[[  2.5  32.7 -15.1 -17.1  -0.1]
 [ 10.2  41.7 -12.8 -21.9  -1.0]
 [  3.5  35.5 -15.3 -18.2   0.2]
 [ 15.3  39.7  -8.1 -22.6  -3.7]]
->
[[ 41.7 -12.8]
 [ 35.5 -15.3]]

[[ -0.6   8.6 -17.3 -11.5  31.7]
 [ -0.9  -8.3  23.8   7.2 -38.8]
 [ -6.0   2.6  -9.9 -12.2  -1.4]
 [ 11.6 -48.8 -21.0  -6.4   5.2]
 [ -8.2  46.3  52.3 -14.6 -25.3]]
->
[[-8.3 23.8]
 [ 2.6 -9.9]]

[[  8.4   1.1  -2.6]
 [-10.3 -42.6  -1.4]
 [  2.2   1.9   2.9]
 [ 11.3 -32.3  -3.3]]
->
[[-42.6  -1.4]
 [  1.9   2.9]]

[[-51.0 -24.1 -17.5  16.6 -21.2]
 [-46.8 -15.7 -34.7   7.7 -22.1]
 [ 48.8  38.3  14.1 -21.4  19.5]
 [-25.3  11.3 -56.7  -5.7 -20.8]
 [ 26.2 -19.2  53.2   5.7  21.0]]
->
[[-15.7 -34.7]
 [ 38.3  14.1]]

[[ 11.9 -43.4  -3.8]
 [  3.2 -13.7 -17.1]
 [-17.7  12.5  26.0]]
->
[[-13.7 -17.1]
 [ 12.5  26.0]]

[[-19.0   9.1  20.4 -47.8]
 [-54.0  -1.0  15.1 -30.0]
 [-52.5 -52.3 -45.8  30.8]
 [ 49.7   4.7  19.0  36.9]
 [-17.9  14.8  21.1  50.4]]
->
[[ -1.0  15.1]
 [-52.3 -45.8]]

[[-19.3  -2.7  19.9 -16.2]
 [-42.0  19.3   1.8  -7.9]
 [-17.9  -2.3  23.0 -16.2]]
->
[[19.3  1.8]
 [-2.3 23.0]]

[[-46.3  11.0   7.2 -15.4   2.9]
 [-27.6  -2.7 -16.2   7.6  -5.4]
 [  8.3 -23.1 -15.7  13.5 -13.3]]
->
[[ -2.7 -16.2]
 [-23.1 -15.7]]

[[ -3.2 -47.0  -1.1 -16.3]
 [-35.3 -40.0 -25.1 -27.9]
 [-26.4 -40.6 -13.9 -14.9]]
->
[[-40.0 -25.1]
 [-40.6 -13.9]]
---
[[-14.7  21.5   4.2   6.9  17.4  -5.0 -34.8  11.3   3.7 -10.3   0.4]
 [ -6.8  25.0  22.7  33.3 -10.4 -29.1 -23.9  16.7 -16.8   5.1 -24.1]
 [  3.3  44.7   4.6  39.5   9.8 -23.8   6.6  25.5 -13.8   6.3 -38.5]]
->
[[  3.3  -6.8 -14.7]
 [ 44.7  25.0  21.5]
 [  4.6  22.7   4.2]
 [ 39.5  33.3   6.9]
 [  9.8 -10.4  17.4]
 [-23.8 -29.1  -5.0]
 [  6.6 -23.9 -34.8]
 [ 25.5  16.7  11.3]
 [-13.8 -16.8   3.7]
 [  6.3   5.1 -10.3]
 [-38.5 -24.1   0.4]]

[[-14.1  -2.5   1.9  -7.5   0.9   8.0  -5.2 -10.5]
 [-12.8   1.1 -17.6  11.1  24.1  18.2  18.3 -46.0]
 [-23.4  -2.5   2.6 -25.8  15.5  14.8 -17.5 -15.4]
 [ -5.6 -16.2  23.1  -0.2 -44.7  -1.8 -24.7   5.4]
 [ 17.9   2.5 -10.9  37.4  -7.2  -7.1  29.5  -8.7]
 [ 26.0   0.7   0.8  39.4 -32.4 -16.6  22.2  20.8]
 [-21.8   4.4  -2.9 -32.4  34.4  12.8 -12.2 -12.7]
 [-27.7  -7.8  12.4 -32.3  -0.4  13.1 -29.7 -10.3]]
->
[[-27.7 -21.8  26.0  17.9  -5.6 -23.4 -12.8 -14.1]
 [ -7.8   4.4   0.7   2.5 -16.2  -2.5   1.1  -2.5]
 [ 12.4  -2.9   0.8 -10.9  23.1   2.6 -17.6   1.9]
 [-32.3 -32.4  39.4  37.4  -0.2 -25.8  11.1  -7.5]
 [ -0.4  34.4 -32.4  -7.2 -44.7  15.5  24.1   0.9]
 [ 13.1  12.8 -16.6  -7.1  -1.8  14.8  18.2   8.0]
 [-29.7 -12.2  22.2  29.5 -24.7 -17.5  18.3  -5.2]
 [-10.3 -12.7  20.8  -8.7   5.4 -15.4 -46.0 -10.5]]

[[  6.7  -4.7   9.4  10.0]
 [  3.8  36.1  26.0 -18.4]
 [  8.3 -21.3  -5.9   2.9]
 [  6.2   2.9   5.1  22.1]
 [ 12.9  27.1  -4.8  -3.1]
 [ 13.7  -3.1 -18.5   9.6]
 [ 13.0 -34.4 -11.3   6.3]
 [ 16.8 -16.9  -0.2  10.6]
 [  7.3  22.5   8.5 -22.8]
 [  9.7   4.8  -4.3   2.8]
 [ 41.0 -10.8  -7.2  14.8]]
->
[[ 41.0   9.7   7.3  16.8  13.0  13.7  12.9   6.2   8.3   3.8   6.7]
 [-10.8   4.8  22.5 -16.9 -34.4  -3.1  27.1   2.9 -21.3  36.1  -4.7]
 [ -7.2  -4.3   8.5  -0.2 -11.3 -18.5  -4.8   5.1  -5.9  26.0   9.4]
 [ 14.8   2.8 -22.8  10.6   6.3   9.6  -3.1  22.1   2.9 -18.4  10.0]]

[[ 25.9   7.1 -34.2 -16.3  -3.5  -1.2   5.7]
 [-42.1  17.2 -10.5   2.7  -0.7 -13.3 -41.1]
 [ 26.3 -12.3  36.3 -15.1  49.7   4.8   4.8]
 [-11.4  26.5 -36.4  11.4 -55.9  -6.6 -49.9]
 [-30.3  10.3 -27.8  -3.8   5.6  16.6 -51.3]
 [  0.1  -0.5 -42.3   4.4  22.9  -6.0 -10.8]
 [  5.6  32.0  -7.2 -10.5  25.3 -24.5   3.3]
 [-19.8  22.8 -20.0  -3.7  -6.6  13.6 -15.0]
 [-31.5  18.5 -19.3   2.7 -27.4   0.8 -45.3]]
->
[[-31.5 -19.8   5.6   0.1 -30.3 -11.4  26.3 -42.1  25.9]
 [ 18.5  22.8  32.0  -0.5  10.3  26.5 -12.3  17.2   7.1]
 [-19.3 -20.0  -7.2 -42.3 -27.8 -36.4  36.3 -10.5 -34.2]
 [  2.7  -3.7 -10.5   4.4  -3.8  11.4 -15.1   2.7 -16.3]
 [-27.4  -6.6  25.3  22.9   5.6 -55.9  49.7  -0.7  -3.5]
 [  0.8  13.6 -24.5  -6.0  16.6  -6.6   4.8 -13.3  -1.2]
 [-45.3 -15.0   3.3 -10.8 -51.3 -49.9   4.8 -41.1   5.7]]

[[ 11.7   7.5   6.9  -3.0 -16.1  23.1  17.4  -1.9 -48.3  -5.9 -11.6  -3.8]
 [  3.2  10.6 -22.9   3.6  23.5  -3.7   2.6  16.0  -3.0  -0.4   9.0  10.1]
 [-15.2 -28.4 -19.4   5.9   3.0 -12.2   9.5  13.0 -11.6   4.8 -15.8   5.7]]
->
[[-15.2   3.2  11.7]
 [-28.4  10.6   7.5]
 [-19.4 -22.9   6.9]
 [  5.9   3.6  -3.0]
 [  3.0  23.5 -16.1]
 [-12.2  -3.7  23.1]
 [  9.5   2.6  17.4]
 [ 13.0  16.0  -1.9]
 [-11.6  -3.0 -48.3]
 [  4.8  -0.4  -5.9]
 [-15.8   9.0 -11.6]
 [  5.7  10.1  -3.8]]

[[ 22.3 -46.5  -2.7   3.0 -16.0 -13.4  10.9  -4.6 -26.8  -0.7  -0.2 -22.9
   40.6  -1.6 -28.3 -11.3]
 [ 22.3   9.2 -30.7  -1.5  -9.4   6.4 -20.1   8.7 -26.3 -19.6   9.4  17.9
    4.2  10.2  12.2  28.8]
 [  4.9 -19.4 -33.8 -47.0 -37.2   3.8 -29.5 -36.3 -19.1   4.1   9.4  40.9
   28.9 -22.1  13.7  10.2]
 [-24.6 -44.7  -4.7  -5.7 -39.7 -10.2  10.9 -35.3 -16.7   5.6   3.7  -1.8
  -22.9 -28.8  -6.7  13.2]
 [-26.5 -16.7  20.7 -42.8  12.3  -9.3 -17.9  26.3 -10.3   2.4   0.8  40.9
   40.6 -28.3 -26.0  -2.6]
 [  0.3  24.5   5.8  18.0   8.7  -9.0   6.9  26.3  -2.9   5.6   6.7  25.1
  -11.7   5.9  13.7 -21.4]]
->
[[  0.3 -26.5 -24.6   4.9  22.3  22.3]
 [ 24.5 -16.7 -44.7 -19.4   9.2 -46.5]
 [  5.8  20.7  -4.7 -33.8 -30.7  -2.7]
 [ 18.0 -42.8  -5.7 -47.0  -1.5   3.0]
 [  8.7  12.3 -39.7 -37.2  -9.4 -16.0]
 [ -9.0  -9.3 -10.2   3.8   6.4 -13.4]
 [  6.9 -17.9  10.9 -29.5 -20.1  10.9]
 [ 26.3  26.3 -35.3 -36.3   8.7  -4.6]
 [ -2.9 -10.3 -16.7 -19.1 -26.3 -26.8]
 [  5.6   2.4   5.6   4.1 -19.6  -0.7]
 [  6.7   0.8   3.7   9.4   9.4  -0.2]
 [ 25.1  40.9  -1.8  40.9  17.9 -22.9]
 [-11.7  40.6 -22.9  28.9   4.2  40.6]
 [  5.9 -28.3 -28.8 -22.1  10.2  -1.6]
 [ 13.7 -26.0  -6.7  13.7  12.2 -28.3]
 [-21.4  -2.6  13.2  10.2  28.8 -11.3]]
